Here is a tiny trained network, its code and every weight. The questions are about switching its units off for an input and a class, where a switched-off unit gives its printed mean instead of its output.

import numpy as np


def w(rows, s, z=0):
    codes = np.array(rows[::2]) - 128.0
    scale = np.full(codes.shape[1], s)
    scale[-1] = z or s
    return codes * scale


def f(y):
    return np.maximum(y, 0)


def log_softmax(a):
    a = a - a.max(-1, keepdims=True)
    return a - np.log(np.exp(a).sum(-1, keepdims=True))


def net(x, mask):
    res = np.array(x, float).reshape(1, 8) / 4 @ E
    y = f(res @ A[0][:, :-1].T + A[0][:, -1])
    res = res + np.where(mask, y, B[0][:, -1]) @ B[0][:, :-1]
    return log_softmax(res[-1] @ U[:, :-1].T + U[:, -1])


A, B = {}, {}
E = w([
[239,137,254,144,106],'x0',
[126,128,124,132,129],'x1',
[140,126,114,142,122],'x2',
[137,128,119,132,126],'x3',
[129,122,128,138,125],'x4',
[144,116,110,148,117],'x5',
[126,128,126,131,129],'x6',
[70,183,159,222,213],'x7',
],0.0079)
A[0] = w([
[75,146,2,131,125,177],'neuron 1',
[102,202,150,226,194,15],'neuron 2',
[113,165,150,187,191,36],'neuron 3',
[135,81,110,69,73,172],'neuron 4',
[220,177,235,148,108,181],'neuron 5',
[155,52,120,39,56,35],'neuron 6',
[44,125,45,116,156,163],'neuron 7',
[166,134,210,155,108,87],'neuron 8',
[87,188,161,228,194,3],'neuron 9',
[183,121,125,164,134,209],'neuron 10',
[153,77,125,48,77,45],'neuron 11',
],0.0068,0.0034)
B[0] = w([
[118,47,137,109,166,254],'neuron 1',
[165,222,25,91,65,186],'neuron 2',
[186,176,31,68,94,164],'neuron 3',
[177,210,135,172,159,210],'neuron 4',
[114,23,89,42,215,237],'neuron 5',
[215,254,51,145,74,202],'neuron 6',
[170,31,122,102,139,243],'neuron 7',
[120,38,54,42,154,178],'neuron 8',
[200,224,19,78,75,186],'neuron 9',
[75,85,190,137,109,178],'neuron 10',
[138,235,81,101,99,184],'neuron 11',
],0.0057,0.0063)
U = w([
[128,109,151,152,150,254],'0',
[162,252,92,121,90,9],'1',
[110,2,137,97,196,26],'2',
[96,123,172,158,129,208],'3',
],0.0065,0.0048)

Each question gives the input, the list of numbers given to net, and the class t.
The units are the neurons (one row each of A and B). Each row of codes is followed by its name. A weight is (code - 128) times the scale printed after its matrix; where a second scale follows, it is the last column's (A, B and U).
mask holds one flag per neuron, in row order. A switched-off neuron (its flag False) gives its mean, the last column of its row in B, instead of its output. The means were averaged over made-up inputs and are rounded, as every weight is.
A unit's drop is (log p(t) with every unit on - log p(t) with that unit switched off) / (log p(t) with every unit on - log p(t) with every unit switched off).
The circuit of an input: a set's keep is (log p(t) with only the set's units on - log p(t) with every unit switched off) / (log p(t) with every unit on - log p(t) with every unit switched off). Starting from all 11 units, units are removed one at a time, each time the one whose removal leaves the highest keep (on an exact tie, the one counted first), for as long as the keep stays at least 0.8.
units of the circuit, in order: the units of the circuit, biggest drop first
top k neurons: the k neurons with the biggest drops, biggest first
drop when u is switched off: that unit's drop, to one decimal
input [-5,-3,8,-7,-5,3,-5,-8], class 1: units of the circuit, in order	neuron 6
input [-1,-2,-5,1,3,7,2,8], class 1: units of the circuit, in order	neuron 9; neuron 2
input [-4,-3,0,-1,2,-3,3,7], class 1: top 4 neurons	neuron 9; neuron 2; neuron 3; neuron 5
input [1,-7,6,5,7,-3,-8,-7], class 1: units of the circuit, in order	neuron 6; neuron 11
input [3,-7,1,2,3,-1,6,6], class 1: units of the circuit, in order	neuron 9; neuron 2
input [5,-6,-2,-5,2,-1,-2,7], class 1: top 3 neurons	neuron 9; neuron 2; neuron 3
input [-3,-2,-6,1,2,-2,1,8], class 1: top 2 neurons	neuron 9; neuron 2
input [4,-5,-2,-4,1,1,-4,7], class 1: top 3 neurons	neuron 9; neuron 2; neuron 3
input [6,2,-8,4,1,-8,-4,5], class 2: top 3 neurons	neuron 5; neuron 8; neuron 6
input [8,-7,0,-7,4,0,8,-4], class 2: drop when neuron 5 is switched off	1.1
input [-3,3,-4,-5,3,-6,6,6], class 1: drop when neuron 2 is switched off	0.4
input [-1,2,-4,0,-5,-6,1,5], class 1: drop when neuron 2 is switched off	0.3
